Below are the code and all the weights of a small trained network. Each question names an input and a class and asks about switching units off, where a switched-off unit gives its printed mean instead of its output.

import numpy as np


def w(rows, s, z=0):
    codes = np.array(rows[::2]) - 128.0
    scale = np.full(codes.shape[1], s)
    scale[-1] = z or s
    return codes * scale


def f(y):
    return np.maximum(y, 0)


def log_softmax(a):
    a = a - a.max(-1, keepdims=True)
    return a - np.log(np.exp(a).sum(-1, keepdims=True))


def net(x, mask):
    res = np.array(x, float).reshape(1, 6) / 4 @ E
    y = f(res @ A[0][:, :-1].T + A[0][:, -1])
    res = res + np.where(mask, y, B[0][:, -1]) @ B[0][:, :-1]
    return log_softmax(res[-1] @ U[:, :-1].T + U[:, -1])


A, B = {}, {}
E = w([
[113,210,210,136,86,110,204,54,108],'x0',
[86,133,181,90,116,51,60,170,78],'x1',
[115,134,116,127,115,127,123,132,145],'x2',
[253,167,134,120,93,102,84,144,152],'x3',
[145,126,133,135,148,118,140,128,108],'x4',
[132,121,131,146,116,129,155,168,114],'x5',
],0.016)
A[0] = w([
[89,181,176,133,99,119,177,92,115,136],'neuron 1',
[116,150,128,117,98,121,156,113,124,53],'neuron 2',
[128,1,68,122,196,133,60,181,146,104],'neuron 3',
[79,130,153,106,101,51,63,161,71,39],'neuron 4',
[91,123,161,78,143,84,93,173,98,44],'neuron 5',
[161,110,76,172,153,213,189,97,188,1],'neuron 6',
[50,49,92,147,166,105,159,117,120,81],'neuron 7',
[231,144,105,139,64,92,83,139,148,69],'neuron 8',
[65,100,109,154,120,143,123,106,84,83],'neuron 9',
[38,86,127,125,172,145,153,112,122,97],'neuron 10',
],0.012,0.0037)
B[0] = w([
[61,89,196,107,33,87,231,104,113,185],'neuron 1',
[158,119,119,113,98,121,122,98,122,145],'neuron 2',
[95,118,180,154,7,28,190,2,150,252],'neuron 3',
[103,177,62,207,160,187,61,104,58,194],'neuron 4',
[101,140,36,196,164,173,121,111,87,179],'neuron 5',
[70,183,85,203,147,216,27,93,42,200],'neuron 6',
[189,91,170,103,199,117,143,163,204,200],'neuron 7',
[193,116,135,7,193,110,145,247,199,194],'neuron 8',
[209,116,100,69,151,111,114,188,168,171],'neuron 9',
[183,117,160,33,202,127,90,203,152,197],'neuron 10',
],0.0099,0.026)
U = w([
[112,114,196,152,12,50,196,63,115,252],'0',
[162,94,141,50,215,122,119,202,165,114],'1',
[106,150,61,221,157,215,75,102,47,12],'2',
],0.011,0.0022)

Each question gives the input, the list of numbers given to net, and the class t.
The units are the neurons (one row each of A and B). Each row of codes is followed by its name. A weight is (code - 128) times the scale printed after its matrix; where a second scale follows, it is the last column's (A, B and U).
mask holds one flag per neuron, in row order. A switched-off neuron (its flag False) gives its mean, the last column of its row in B, instead of its output. The means were averaged over made-up inputs and are rounded, as every weight is.
A unit's drop is (log p(t) with every unit on - log p(t) with that unit switched off) / (log p(t) with every unit on - log p(t) with every unit switched off).
The circuit of an input: a set's keep is (log p(t) with only the set's units on - log p(t) with every unit switched off) / (log p(t) with every unit on - log p(t) with every unit switched off). Starting from all 10 units, units are removed one at a time, each time the one whose removal leaves the highest keep (on an exact tie, the one counted first), for as long as the keep stays at least 0.8.
units of the circuit, in order: the units of the circuit, biggest drop first
top k neurons: the k neurons with the biggest drops, biggest first
drop when u is switched off: that unit's drop, to one decimal
input [5,-8,-1,-5,-4,-7], class 2: units of the circuit, in order	(neuron 6)
input [4,1,8,-6,-7,3], class 1: top 2 neurons	(neuron 3; neuron 10)
input [-8,-8,3,1,6,1], class 0: top 2 neurons	(neuron 3; neuron 4)
input [3,8,5,-7,0,3], class 2: top 3 neurons	(neuron 4; neuron 5; neuron 8)
input [1,6,-2,-7,2,7], class 1: top 3 neurons	(neuron 10; neuron 7; neuron 6)
input [5,7,-7,-6,-1,-3], class 2: top 2 neurons	(neuron 4; neuron 3)
input [5,-8,6,-2,-5,-7], class 2: top 2 neurons	(neuron 6; neuron 3)
input [4,8,0,7,-7,-1], class 2: top 2 neurons	(neuron 4; neuron 5)
input [7,-8,2,3,0,-6], class 2: top 2 neurons	(neuron 6; neuron 3)
input [-8,-3,7,4,-3,-3], class 0: drop when neuron 3 is switched off	1.5
input [6,-1,4,7,-3,-8], class 1: drop when neuron 8 is switched off	1.5
input [-6,-2,-2,3,-8,7], class 0: drop when neuron 9 is switched off	0.0
input [-8,2,0,7,-6,-2], class 0: drop when neuron 3 is switched off	2.8
input [0,8,2,5,-6,4], class 2: units of the circuit, in order	(neuron 4)
